Below are the code and all the weights of a small trained network. Each question names an input and a target symbol and asks about switching units off, where a switched-off unit gives its printed mean instead of its output.

import numpy as np


def w(rows, s, z=0):
    codes = np.array(rows[::2]) - 128.0
    scale = np.full(codes.shape[1], s)
    scale[-1] = z or s
    return codes * scale


def norm(h):
    return h / np.sqrt((h * h).mean(-1, keepdims=True) + 1e-5)


def f(y):
    return y / 2 * (1 + np.tanh(0.7978845608 * (y + 0.044715 * y**3)))


def softmax(a):
    e = np.exp(a - a.max(-1, keepdims=True))
    return e / e.sum(-1, keepdims=True)


def log_softmax(a):
    a = a - a.max(-1, keepdims=True)
    return a - np.log(np.exp(a).sum(-1, keepdims=True))


def net(x, mask):
    ids = ['ΔΛΠΩαβεηξσφ'.index(c) for c in x.split()]
    T = len(ids)
    res = E[ids] + P[:T]
    r = norm(res)
    for j in range(2):
        rows = slice(3 * j, 3 * j + 3)
        q, k, v = (r @ M[0][rows].T for M in (Q, K, V))
        z = softmax(np.where(np.tri(T) > 0, q @ k.T / 3**0.5, -1e9)) @ v
        o = O[0][rows]
        res = res + np.where(mask[j], z, o[:, -1]) @ o[:, :-1]
    y = f(norm(res) @ A[0][:, :-1].T + A[0][:, -1])
    res = res + np.where(mask[2:10], y, B[0][:, -1]) @ B[0][:, :-1]
    return log_softmax(norm(res)[-1] @ U[:, :-1].T + U[:, -1])


Q, K, V, O, A, B = {}, {}, {}, {}, {}, {}
E = w([
[129,123,26,132,143,198,165],'Δ',
[56,126,124,117,116,147,72],'Λ',
[61,92,157,163,108,134,114],'Π',
[179,149,76,140,120,202,164],'Ω',
[179,137,56,154,119,238,148],'α',
[99,206,40,110,147,81,203],'β',
[217,251,136,122,91,123,163],'ε',
[93,85,130,54,153,131,82],'η',
[218,198,69,133,101,169,111],'ξ',
[112,144,27,139,162,195,152],'σ',
[98,37,163,126,127,118,138],'φ',
],0.024)
P = w([
[145,161,64,119,133,201,227],'0',
[185,142,83,228,255,89,110],'1',
[105,137,83,102,103,193,214],'2',
[188,113,60,191,156,36,82],'3',
[87,127,117,88,76,177,186],'4',
[183,111,99,176,113,40,57],'5',
[81,106,146,83,58,169,153],'6',
[157,106,150,158,83,40,29],'7',
[71,79,169,80,48,166,128],'8',
],0.014)
Q[0] = w([
[98,147,112,141,254,120,159],'head 0',
[194,117,166,175,184,126,45],'head 0',
[156,108,140,153,156,250,69],'head 0',
[112,190,159,81,110,186,213],'head 1',
[135,120,147,77,51,212,202],'head 1',
[75,130,85,64,69,180,162],'head 1',
],0.077)
K[0] = w([
[104,126,2,148,188,98,187],'head 0',
[208,101,83,220,131,96,54],'head 0',
[180,73,75,164,137,218,42],'head 0',
[88,133,207,104,108,73,89],'head 1',
[131,58,188,119,80,174,55],'head 1',
[49,62,117,113,126,115,92],'head 1',
],0.07)
V[0] = w([
[161,127,141,174,181,126,149],'head 0',
[124,149,145,137,176,140,98],'head 0',
[141,132,139,96,124,138,164],'head 0',
[109,177,118,148,134,158,109],'head 1',
[190,114,93,3,190,120,99],'head 1',
[190,77,165,144,173,123,216],'head 1',
],0.043)
O[0] = w([
[215,137,129,192,155,119,153,49],'head 0',
[176,95,95,103,155,116,110,2],'head 0',
[113,95,193,91,122,110,147,188],'head 0',
[171,50,95,163,76,53,146,246],'head 1',
[102,82,34,2,120,120,116,94],'head 1',
[15,146,200,111,86,160,95,83],'head 1',
],0.019,0.0085)
A[0] = w([
[137,107,154,169,139,138,121,142],'neuron 0',
[126,126,126,139,171,86,129,143],'neuron 1',
[120,105,113,137,103,100,65,1],'neuron 2',
[94,98,94,140,138,157,124,29],'neuron 3',
[115,130,125,124,148,143,167,27],'neuron 4',
[156,107,118,139,160,147,156,74],'neuron 5',
[101,105,120,127,113,147,104,141],'neuron 6',
[144,71,121,165,161,123,2,188],'neuron 7',
],0.078,0.0069)
B[0] = w([
[115,136,120,123,106,106,76,218],'neuron 0',
[159,125,152,149,133,135,100,205],'neuron 1',
[105,176,144,140,108,98,106,231],'neuron 2',
[114,95,173,125,119,111,91,183],'neuron 3',
[109,127,112,173,134,139,108,143],'neuron 4',
[119,143,115,117,183,126,163,233],'neuron 5',
[160,145,100,127,144,152,155,217],'neuron 6',
[254,158,130,185,229,67,121,255],'neuron 7',
],0.076,0.018)
U = w([
[187,132,127,140,226,106,167,206],'Δ',
[137,140,178,168,108,73,34,141],'Λ',
[121,245,62,92,89,45,179,12],'Π',
[208,144,38,140,34,184,95,47],'Ω',
[27,69,200,114,220,47,159,2],'α',
[53,84,52,208,132,108,171,111],'β',
[208,140,71,151,57,204,225,96],'ε',
[142,64,201,120,73,93,221,145],'η',
[70,168,198,119,185,207,157,130],'ξ',
[119,93,79,28,146,127,93,173],'σ',
[168,20,159,157,118,193,120,152],'φ',
],0.012,0.0057)

Each question gives the input, a string of symbols that net reads in full, and the target symbol t.
The units are the heads (3 rows each of Q, K, V and O) and the neurons (one row each of A and B). Each row of codes is followed by its name. A weight is (code - 128) times the scale printed after its matrix; where a second scale follows, it is the last column's (O, A, B and U).
mask holds one flag per unit, heads first, then neurons. A switched-off unit (its flag False) gives its mean, the last column of its rows in O or B, instead of its output. The means were averaged over made-up inputs and are rounded, as every weight is.
A unit's drop is (log p(t) with every unit on - log p(t) with that unit switched off) / (log p(t) with every unit on - log p(t) with every unit switched off).
The circuit of an input: a set's keep is (log p(t) with only the set's units on - log p(t) with every unit switched off) / (log p(t) with every unit on - log p(t) with every unit switched off). Starting from all 10 units, units are removed one at a time, each time the one whose removal leaves the highest keep (on an exact tie, the one counted first), for as long as the keep stays at least 0.8.
units of the circuit, in order: the units of the circuit, biggest drop first
unit that matters most: the unit with the biggest drop
top k neurons: the k neurons with the biggest drops, biggest first
heads that matter: for each layer, one digit per head in row order, 1 if its drop is at least 0.15 and else 0, layers parted by /
input β β η ξ η Δ Ω Δ ξ, target σ: heads that matter -> 01
input η β β σ Δ, target σ: units of the circuit, in order -> [head 1]
input β β Ω Λ β Ω, target Λ: top 2 neurons -> [neuron 0; neuron 5]
input ε β φ β Π σ α, target Λ: top 2 neurons -> [neuron 0; neuron 7]
input α β Π ε Ω ε Δ, target Λ: units of the circuit, in order -> [head 1; neuron 0]
input ξ Π ε, target Λ: units of the circuit, in order -> [head 1; neuron 0]
input ε Δ β ε η ε Δ, target σ: units of the circuit, in order -> [head 1; neuron 7]
input Λ β β β, target Π: heads that matter -> 11
input ε ε β β, target Λ: units of the circuit, in order -> [neuron 5; neuron 7]
input Π α ε β α, target Λ: heads that matter -> 01
input σ φ Π β Ω, target Λ: units of the circuit, in order -> [head 1; neuron 0]
input β Π ξ β φ β, target Π: top 4 neurons -> [neuron 7; neuron 3; neuron 0; neuron 4]
input φ Δ Λ φ β φ Π ε σ, target Λ: units of the circuit, in order -> [neuron 0; head 1]
input β φ α, target ξ: units of the circuit, in order -> [head 1; neuron 7]
input Δ β β Δ β β β β α, target Ω: unit that matters most -> head 0
input ε β η ε β Λ β ξ φ, target ξ: units of the circuit, in order -> [neuron 7; head 1]
input β ξ β α ξ, target Π: units of the circuit, in order -> [neuron 7; neuron 1]
input β β Ω Λ β ε Ω Ω, target Π: top 2 neurons -> [neuron 2; neuron 6]
input β Ω β ε Λ Λ σ Π β, target Λ: units of the circuit, in order -> [head 1; neuron 0; neuron 7]
input β Δ σ, target α: unit that matters most -> neuron 7
input ε Ω ε Ω Δ, target φ: top 4 neurons -> [neuron 3; neuron 7; neuron 2; neuron 5]
input β β Π β β β φ Π ξ, target Λ: top 2 neurons -> [neuron 0; neuron 7]
